Below is a small trained network, with its code and all its weights. Each question gives an input and a class and asks what happens when units are switched off, that is, made to give their printed mean instead of their output.

import numpy as np


def w(rows, s, z=0):
    codes = np.array(rows[::2]) - 128.0
    scale = np.full(codes.shape[1], s)
    scale[-1] = z or s
    return codes * scale


def norm(h):
    return h / np.sqrt((h * h).mean(-1, keepdims=True) + 1e-5)


def f(y):
    return np.maximum(y, 0)


def log_softmax(a):
    a = a - a.max(-1, keepdims=True)
    return a - np.log(np.exp(a).sum(-1, keepdims=True))


def net(x, mask):
    res = np.array(x, float).reshape(1, 2) / 4 @ E
    u = 0
    for l in range(3):
        y = f(norm(res) @ A[l][:, :-1].T + A[l][:, -1])
        res = res + np.where(mask[u : u + 5], y, B[l][:, -1]) @ B[l][:, :-1]
        u += 5
    return log_softmax(norm(res)[-1] @ U[:, :-1].T + U[:, -1])


A, B = {}, {}
E = w([
[246,120,165,128,119,83,132,95,112,193,197],'x0',
[79,197,99,94,164,78,106,134,88,226,148],'x1',
],0.012)
A[0] = w([
[162,91,107,178,70,171,185,105,214,91,112,113],'L0N1',
[103,254,12,128,193,117,123,145,45,81,70,112],'L0N2',
[53,181,18,136,198,141,116,161,102,134,121,113],'L0N3',
[20,167,51,47,143,243,76,131,56,88,72,252],'L0N4',
[214,77,94,224,139,192,173,126,211,119,26,203],'L0N5',
],0.0069,0.0012)
B[0] = w([
[3,99,209,178,98,164,96,121,114,157,149,223],'L0N1',
[77,64,143,147,42,206,101,180,99,184,193,215],'L0N2',
[1,108,197,101,104,178,107,173,115,106,184,218],'L0N3',
[193,51,152,200,197,100,96,123,139,139,157,254],'L0N4',
[33,109,104,215,123,190,112,118,93,148,110,238],'L0N5',
],0.01,0.0093)
A[1] = w([
[55,118,28,186,140,173,85,98,122,139,11,251],'L1N1',
[142,172,193,82,144,122,131,155,87,84,120,111],'L1N2',
[55,136,145,131,55,172,96,176,28,115,202,210],'L1N3',
[133,152,132,89,197,127,198,83,166,198,96,149],'L1N4',
[216,193,38,3,151,166,142,109,170,176,119,124],'L1N5',
],0.0057,0.0018)
B[1] = w([
[222,68,131,69,72,132,100,187,139,182,137,186],'L1N1',
[99,86,145,33,140,114,189,94,89,126,133,128],'L1N2',
[104,62,94,189,145,225,217,215,181,157,150,250],'L1N3',
[229,81,128,110,84,159,104,114,168,93,135,141],'L1N4',
[135,106,102,124,48,77,1,136,159,81,143,146],'L1N5',
],0.0091,0.012)
A[2] = w([
[178,102,135,231,151,253,201,117,150,123,197,138],'L2N1',
[76,158,51,109,149,150,139,113,119,160,171,129],'L2N2',
[48,157,96,117,148,167,99,101,102,196,141,251],'L2N3',
[187,122,135,135,97,83,147,80,99,157,116,212],'L2N4',
[143,115,121,111,123,221,145,159,186,104,87,108],'L2N5',
],0.0073,0.0017)
B[2] = w([
[103,153,156,186,213,121,119,170,109,152,93,253],'L2N1',
[172,32,148,150,72,241,132,80,166,31,179,144],'L2N2',
[40,1,163,231,141,87,206,152,143,113,55,177],'L2N3',
[63,151,90,43,144,102,174,160,203,105,65,151],'L2N4',
[168,143,65,9,62,199,117,201,141,142,191,168],'L2N5',
],0.0081,0.015)
U = w([
[194,159,70,60,65,141,121,105,180,119,148,144],'0',
[43,81,159,202,118,219,151,163,119,175,160,173],'1',
[99,245,85,121,143,165,186,29,16,53,117,4],'2',
[130,254,139,89,188,126,160,56,110,182,63,98],'3',
],0.0091,0.0032)

Each question gives the input, the list of numbers given to net, and the class t.
The units are the neurons (one row each of A and B). Each row of codes is followed by its name. A weight is (code - 128) times the scale printed after its matrix; where a second scale follows, it is the last column's (A, B and U).
mask holds one flag per neuron, layer by layer. A switched-off neuron (its flag False) gives its mean, the last column of its row in B, instead of its output. The means were averaged over made-up inputs and are rounded, as every weight is.
A unit's drop is (log p(t) with every unit on - log p(t) with that unit switched off) / (log p(t) with every unit on - log p(t) with every unit switched off).
unit that matters most: the unit with the biggest drop
top k neurons: the k neurons with the biggest drops, biggest first
k most important neurons of layer l: the k neurons of layer l with the biggest drops, biggest first
drop of u: that unit's drop, to one decimal
input [7,0], class 0: unit that matters most -> L0N5
input [7,5], class 0: top 2 neurons -> L0N1, L0N5
input [8,7], class 3: top 3 neurons -> L0N2, L1N3, L0N3
input [5,-1], class 3: 2 most important neurons of layer 1 -> L1N3, L1N1
input [8,6], class 0: 2 most important neurons of layer 0 -> L0N1, L0N5
input [4,-1], class 3: 2 most important neurons of layer 1 -> L1N3, L1N1
input [8,1], class 0: 3 most important neurons of layer 0 -> L0N5, L0N1, L0N3
input [4,5], class 0: drop of L0N2 -> 0.9
input [7,2], class 0: drop of L0N1 -> 0.5
input [3,1], class 0: drop of L1N3 -> 0.3
input [4,3], class 0: drop of L0N2 -> 0.9
